Small tables with named rows and columns. After each table, cells are looked up by row and column.

logi
|  | zepenug | bul | fepi | pip | tivalel | suv |
|---|---|---|---|---|---|---|
| beb | 125 | 113 | 141 | 134 | 145 | 142 |
| teduto | 111 | 120 | 164 | 81 | 146 | 165 |
| bolivo | 113 | 141 | 149 | 113 | 52 | 215 |
| mevim | 65 | 112 | 249 | 186 | 155 | 101 |
| dum | 151 | 114 | 102 | 158 | 167 | 90 |

suv of beb is 142
tivalel of dum is 167
bul of teduto is 120
zepenug of bolivo is 113
suv of teduto is 165
pip of mevim is 186
fepi of bolivo is 149
tivalel of beb is 145
zepenug of beb is 125
bul of dum is 114
pip of beb is 134
tivalel of bolivo is 52
pip of bolivo is 113
suv of bolivo is 215
bul of bolivo is 141
Which row has the largest zepenug? dum

mok:
	zetag	safo
vudumo	51	195
nurub	44	31
nugiba	80	206
nas	94	160
konosok	160	223
ker	223	37
pon	52	152
pir	110	37
zir	51	150
veral	176	50
gur	29	115
gok	75	161
kopufi	57	203

zir, zetag => 51
kopufi, zetag => 57
pon, zetag => 52
ker, safo => 37
nas, safo => 160
nurub, zetag => 44
ker, zetag => 223
pir, safo => 37
nas, zetag => 94
konosok, safo => 223
zir, safo => 150
vudumo, safo => 195
gur, safo => 115
pon, safo => 152
vudumo, zetag => 51
nugiba, zetag => 80

Table zomifed
         zaneves    lufo  sugufif   rokas     sek     dib    zufu     lak  gebuno
botil      0.260  -0.075    0.317  -0.240  -0.513   0.240   0.267   0.068  -0.426
dun        0.299   0.160    0.029   0.042   0.266  -0.346  -0.287  -0.055  -0.056
tolosem   -0.308  -0.107    0.105  -0.079  -0.348   0.467   0.506   0.125   0.132
zibegeb    0.342  -0.160   -0.113   0.208   0.025   0.143  -0.352   0.037  -0.442

What is the lak of tolosem in zomifed?
0.125
What is the dib of tolosem in zomifed?
0.467
What is the zufu of botil in zomifed?
0.267
What is the zaneves of tolosem in zomifed?
-0.308
What is the rokas of tolosem in zomifed?
-0.079
What is the lufo of dun in zomifed?
0.160
What is the dib of botil in zomifed?
0.240
What is the zufu of zibegeb in zomifed?
-0.352
What is the rokas of dun in zomifed?
0.042
What is the lufo of tolosem in zomifed?
-0.107
What is the sek of botil in zomifed?
-0.513
What is the zufu of dun in zomifed?
-0.287

meteb =
         gop  tifima  tifi  movami  dozeni   gud
nev      738     309  -413     708     585  -116
bupazi   745    -591   821     305     -48  -395
fono     205    -592   498    -458    -488  -106
mefut    334     -55  -555    -392    -445   601
gidezuz  308     517  -516     662     461  -446
lefubud  258     377   176     231    -607  -537

dozeni of lefubud = -607
movami of lefubud = 231
gop of bupazi = 745
gud of fono = -106
tifima of gidezuz = 517
gop of fono = 205
dozeni of fono = -488
tifi of mefut = -555
tifima of bupazi = -591
dozeni of bupazi = -48
dozeni of gidezuz = 461
movami of fono = -458
gud of bupazi = -395
tifi of gidezuz = -516
tifi of bupazi = 821
movami of gidezuz = 662
gop of lefubud = 258
gud of lefubud = -537
movami of nev = 708
tifima of lefubud = 377
Row with the largest tifima: gidezuz

dilik
|  | lakane | popago | fipip | sek |
|---|---|---|---|---|
| mitaro | 104 | 163 | 118 | 117 |
| detofe | 190 | 126 | 174 | 89 |
| moz | 101 | 65 | 133 | 116 |
| rimube | 120 | 143 | 109 | 133 |
| tuzit | 39 | 123 | 150 | 86 |
| rori | 141 | 123 | 124 | 111 |
| tuzipab | 146 | 184 | 152 | 106 |
| sepen | 141 | 133 | 150 | 94 |
| zif | 71 | 231 | 149 | 78 |

fipip of sepen = 150
popago of sepen = 133
lakane of rimube = 120
lakane of tuzipab = 146
popago of moz = 65
popago of tuzipab = 184
Which row has the largest sek? rimube

teb =
	sesiru	zusi	des	tul	bimelo	difi	feso
fafigu	31469	97097	-49162	-24113	-31094	-59178	53153
med	-4662	-2549	-53160	-90458	-79653	-4792	23504
zamudub	-52965	55423	5284	-46001	9773	91507	10680
sifona	30700	-94331	-6785	-97408	-22377	-21307	-98448
vov	40951	88698	-43069	-4925	-55686	-34297	12334

zusi of fafigu: 97097
sesiru of sifona: 30700
sesiru of vov: 40951
difi of zamudub: 91507
tul of fafigu: -24113
tul of vov: -4925
bimelo of sifona: -22377
sesiru of fafigu: 31469
Row with the largest sesiru: vov

Table fod
fields: ged, zul, fupav, lel
pon: [3762, -7222, -7879, -1528]
fivu: [4042, -7322, -7818, -1833]
nesas: [551, -1711, -3694, -5759]
dosama: [-8918, 5993, 2104, -7116]

What is the fupav of nesas in fod?
-3694
What is the ged of pon in fod?
3762
What is the zul of fivu in fod?
-7322
What is the lel of nesas in fod?
-5759
What is the zul of nesas in fod?
-1711
What is the lel of fivu in fod?
-1833
What is the fupav of fivu in fod?
-7818
What is the lel of pon in fod?
-1528
What is the ged of dosama in fod?
-8918
What is the zul of dosama in fod?
5993
What is the lel of dosama in fod?
-7116
What is the zul of pon in fod?
-7222
What is the ged of nesas in fod?
551
What is the fupav of pon in fod?
-7879
What is the fupav of dosama in fod?
2104
What is the ged of fivu in fod?
4042
Which row has the largest zul? dosama

